Below are the code and all the weights of a small trained network. Each question names an input and a target symbol and asks about switching units off, where a switched-off unit gives its printed mean instead of its output.

import numpy as np


def w(rows, s, z=0):
    codes = np.array(rows[::2]) - 128.0
    scale = np.full(codes.shape[1], s)
    scale[-1] = z or s
    return codes * scale


def norm(h):
    return h / np.sqrt((h * h).mean(-1, keepdims=True) + 1e-5)


def softmax(a):
    e = np.exp(a - a.max(-1, keepdims=True))
    return e / e.sum(-1, keepdims=True)


def log_softmax(a):
    a = a - a.max(-1, keepdims=True)
    return a - np.log(np.exp(a).sum(-1, keepdims=True))


def net(x, mask):
    ids = ['βγεηθλμξπσφω'.index(c) for c in x.split()]
    T = len(ids)
    res = E[ids] + P[:T]
    u = 0
    for l in range(2):
        r = norm(res)
        for j in range(3):
            rows = slice(2 * j, 2 * j + 2)
            q, k, v = (r @ M[l][rows].T for M in (Q, K, V))
            z = softmax(np.where(np.tri(T) > 0, q @ k.T / 2**0.5, -1e9)) @ v
            o = O[l][rows]
            res = res + np.where(mask[u + j], z, o[:, -1]) @ o[:, :-1]
        u += 3
    return log_softmax(norm(res)[-1] @ U[:, :-1].T + U[:, -1])


Q, K, V, O = {}, {}, {}, {}
E = w([
[86,249,162],'β',
[214,177,157],'γ',
[105,58,114],'ε',
[170,51,164],'η',
[186,63,184],'θ',
[94,82,87],'λ',
[117,134,80],'μ',
[174,57,173],'ξ',
[184,115,113],'π',
[38,167,187],'σ',
[68,165,190],'φ',
[21,154,209],'ω',
],0.018)
P = w([
[45,128,151],'0',
[69,46,254],'1',
[133,160,190],'2',
[110,89,144],'3',
[88,137,145],'4',
[132,148,128],'5',
[139,127,159],'6',
[123,80,153],'7',
[142,112,116],'8',
[136,168,75],'9',
[126,93,116],'10',
[123,91,116],'11',
],0.0084)
Q[0] = w([
[102,149,103],'0.h1',
[189,50,22],'0.h1',
[2,133,239],'0.h2',
[98,210,248],'0.h2',
[194,45,31],'0.h3',
[86,8,139],'0.h3',
],0.008)
K[0] = w([
[195,113,98],'0.h1',
[179,103,54],'0.h1',
[103,255,173],'0.h2',
[54,146,153],'0.h2',
[104,99,42],'0.h3',
[185,179,45],'0.h3',
],0.0097)
V[0] = w([
[115,167,154],'0.h1',
[97,116,23],'0.h1',
[168,111,216],'0.h2',
[113,7,128],'0.h2',
[104,159,215],'0.h3',
[37,65,204],'0.h3',
],0.017)
O[0] = w([
[119,88,101,132],'0.h1',
[154,82,197,59],'0.h1',
[99,140,61,213],'0.h2',
[147,1,90,202],'0.h2',
[56,125,129,167],'0.h3',
[115,50,146,254],'0.h3',
],0.015,0.0083)
Q[1] = w([
[147,120,136],'1.h1',
[190,39,209],'1.h1',
[157,136,134],'1.h2',
[141,110,125],'1.h2',
[252,155,169],'1.h3',
[88,74,138],'1.h3',
],0.025)
K[1] = w([
[136,93,164],'1.h1',
[157,84,58],'1.h1',
[172,119,145],'1.h2',
[115,93,140],'1.h2',
[210,6,81],'1.h3',
[24,153,120],'1.h3',
],0.019)
V[1] = w([
[168,165,157],'1.h1',
[152,100,114],'1.h1',
[201,78,146],'1.h2',
[101,103,143],'1.h2',
[119,3,123],'1.h3',
[165,93,94],'1.h3',
],0.017)
O[1] = w([
[85,138,85,1],'1.h1',
[182,153,92,155],'1.h1',
[63,221,114,94],'1.h2',
[137,167,106,200],'1.h2',
[195,245,132,196],'1.h3',
[91,166,116,62],'1.h3',
],0.012,0.0067)
U = w([
[7,140,189,255],'β',
[18,153,116,220],'γ',
[142,112,193,164],'ε',
[121,119,74,63],'η',
[108,122,13,25],'θ',
[218,106,238,70],'λ',
[172,174,241,129],'μ',
[126,111,17,63],'ξ',
[114,173,65,102],'π',
[155,90,180,31],'σ',
[143,89,155,35],'φ',
[169,82,172,49],'ω',
],0.012,0.0062)

Each question gives the input, a string of symbols that net reads in full, and the target symbol t.
The units are the heads (2 rows each of Q, K, V and O). Each row of codes is followed by its name. A weight is (code - 128) times the scale printed after its matrix; where a second scale follows, it is the last column's (O and U).
mask holds one flag per head, layer by layer. A switched-off head (its flag False) gives its mean, the last column of its rows in O, instead of its output. The means were averaged over made-up inputs and are rounded, as every weight is.
A unit's drop is (log p(t) with every unit on - log p(t) with that unit switched off) / (log p(t) with every unit on - log p(t) with every unit switched off).
The circuit of an input: a set's keep is (log p(t) with only the set's units on - log p(t) with every unit switched off) / (log p(t) with every unit on - log p(t) with every unit switched off). Starting from all 6 units, units are removed one at a time, each time the one whose removal leaves the highest keep (on an exact tie, the one counted first), for as long as the keep stays at least 0.8.
circuit, biggest first: the units of the circuit, biggest drop first
which heads matter: for each layer, one digit per head in row order, 1 if its drop is at least 0.15 and else 0, layers parted by /
drop of u: that unit's drop, to one decimal
input ω φ β θ μ μ μ, target μ: circuit, biggest first	0.h1, 0.h3, 1.h3
input φ β μ ξ, target β: which heads matter	011 / 101
input β λ ε, target β: which heads matter	010 / 100
input λ μ ω μ λ π, target μ: circuit, biggest first	1.h3, 0.h1
input β ω β ω ξ, target β: circuit, biggest first	0.h2, 1.h1
input μ λ ε, target μ: which heads matter	000 / 011
input μ π ε, target μ: which heads matter	100 / 011
input π ξ μ μ θ, target μ: which heads matter	010 / 000
input λ ω μ, target λ: which heads matter	000 / 001
input φ θ σ η θ θ θ σ β, target β: which heads matter	010 / 000
input λ λ β μ, target λ: circuit, biggest first	0.h1
input β β μ γ, target β: circuit, biggest first	0.h2, 1.h3
input η β σ β ξ μ μ λ, target μ: circuit, biggest first	0.h3, 0.h1, 1.h3
input λ σ μ ω ξ, target μ: which heads matter	001 / 000
input λ ξ β β γ λ φ μ μ μ, target μ: drop of 1.h3	0.2
input η ξ η, target ξ: drop of 0.h3	0.1
input ξ θ η, target ξ: drop of 0.h2	0.8
input μ μ λ, target μ: drop of 1.h3	0.3
